Below is a small trained network, with its code and all its weights. Each question gives an input and a class and asks what happens when units are switched off, that is, made to give their printed mean instead of their output.

import numpy as np


def w(rows, s, z=0):
    codes = np.array(rows[::2]) - 128.0
    scale = np.full(codes.shape[1], s)
    scale[-1] = z or s
    return codes * scale


def f(y):
    return np.maximum(y, 0)


def log_softmax(a):
    a = a - a.max(-1, keepdims=True)
    return a - np.log(np.exp(a).sum(-1, keepdims=True))


def net(x, mask):
    res = np.array(x, float).reshape(1, 4) / 4 @ E
    y = f(res @ A[0][:, :-1].T + A[0][:, -1])
    res = res + np.where(mask, y, B[0][:, -1]) @ B[0][:, :-1]
    return log_softmax(res[-1] @ U[:, :-1].T + U[:, -1])


A, B = {}, {}
E = w([
[107,199,49,211,111,136,152,101,132],'x0',
[172,95,79,165,159,215,71,147,78],'x1',
[179,17,86,151,127,77,138,1,175],'x2',
[126,131,132,125,128,135,133,121,130],'x3',
],0.0085)
A[0] = w([
[68,234,60,253,71,121,163,115,105,76],'N0',
[60,216,163,102,106,171,118,215,76,101],'N1',
[196,119,73,177,183,244,46,157,42,105],'N2',
[76,206,139,118,122,155,108,233,81,94],'N3',
[143,128,112,134,152,96,126,152,122,254],'N4',
[61,170,171,84,70,53,208,131,152,116],'N5',
[26,179,184,102,51,51,222,108,188,86],'N6',
[87,188,50,203,64,118,169,116,157,89],'N7',
[124,42,250,12,135,108,65,184,125,92],'N8',
[51,210,181,112,132,154,124,217,62,92],'N9',
],0.0055,0.0066)
B[0] = w([
[192,177,82,38,202,199,179,166,136,198],'N0',
[152,38,70,204,86,46,182,47,140,252],'N1',
[3,89,207,70,88,183,32,146,180,230],'N2',
[166,50,72,171,73,65,153,53,106,240],'N3',
[147,177,197,222,145,79,92,165,108,254],'N4',
[81,87,191,92,98,193,33,163,147,215],'N5',
[36,49,180,93,123,216,32,141,145,219],'N6',
[155,154,76,26,186,207,189,173,130,172],'N7',
[221,207,20,27,230,172,219,176,142,219],'N8',
[144,53,47,173,70,66,169,52,125,249],'N9',
],0.0056,0.0066)
U = w([
[170,43,80,187,62,20,170,15,127,76],'0',
[135,181,164,170,118,108,104,171,113,255],'1',
[2,107,171,110,95,202,20,174,135,64],'2',
[222,214,90,68,194,177,220,208,123,87],'3',
],0.0072,0.0084)

Each question gives the input, the list of numbers given to net, and the class t.
The units are the neurons (one row each of A and B). Each row of codes is followed by its name. A weight is (code - 128) times the scale printed after its matrix; where a second scale follows, it is the last column's (A, B and U).
mask holds one flag per neuron, in row order. A switched-off neuron (its flag False) gives its mean, the last column of its row in B, instead of its output. The means were averaged over made-up inputs and are rounded, as every weight is.
A unit's drop is (log p(t) with every unit on - log p(t) with that unit switched off) / (log p(t) with every unit on - log p(t) with every unit switched off).
The circuit of an input: a set's keep is (log p(t) with only the set's units on - log p(t) with every unit switched off) / (log p(t) with every unit on - log p(t) with every unit switched off). Starting from all 10 units, units are removed one at a time, each time the one whose removal leaves the highest keep (on an exact tie, the one counted first), for as long as the keep stays at least 0.8.
units of the circuit, in order: the units of the circuit, biggest drop first
k most important neurons: the k neurons with the biggest drops, biggest first
drop when u is switched off: that unit's drop, to one decimal
input [3,-8,3,0], class 2: units of the circuit, in order => (N6, N5)
input [-2,-3,2,0], class 2: units of the circuit, in order => (N1)
input [3,-2,2,0], class 3: units of the circuit, in order => (N1, N9)
input [-8,3,5,4], class 3: units of the circuit, in order => (N8, N1)
input [6,2,6,7], class 1: 3 most important neurons => (N1, N9, N3)
input [3,-7,-8,7], class 0: units of the circuit, in order => (N1, N9)
input [-7,-4,1,2], class 3: 2 most important neurons => (N8, N2)
input [-1,-7,-1,-5], class 2: 2 most important neurons => (N6, N5)
input [5,5,4,-4], class 2: units of the circuit, in order => (N2, N1)
input [8,1,-5,-7], class 3: 2 most important neurons => (N0, N7)
input [8,-3,-3,3], class 3: 3 most important neurons => (N0, N7, N2)
input [0,-3,-3,1], class 0: units of the circuit, in order => (N2, N0, N8)
input [8,-5,-1,6], class 3: 2 most important neurons => (N0, N7)
input [-6,0,-2,-4], class 3: units of the circuit, in order => (N8)
input [-1,3,2,-1], class 2: 4 most important neurons => (N1, N9, N3, N8)
input [5,4,-8,2], class 0: drop when N1 is switched off => 0.2
input [-4,-5,-8,-4], class 0: drop when N3 is switched off => 0.1
input [7,-7,-8,6], class 0: drop when N1 is switched off => 0.7
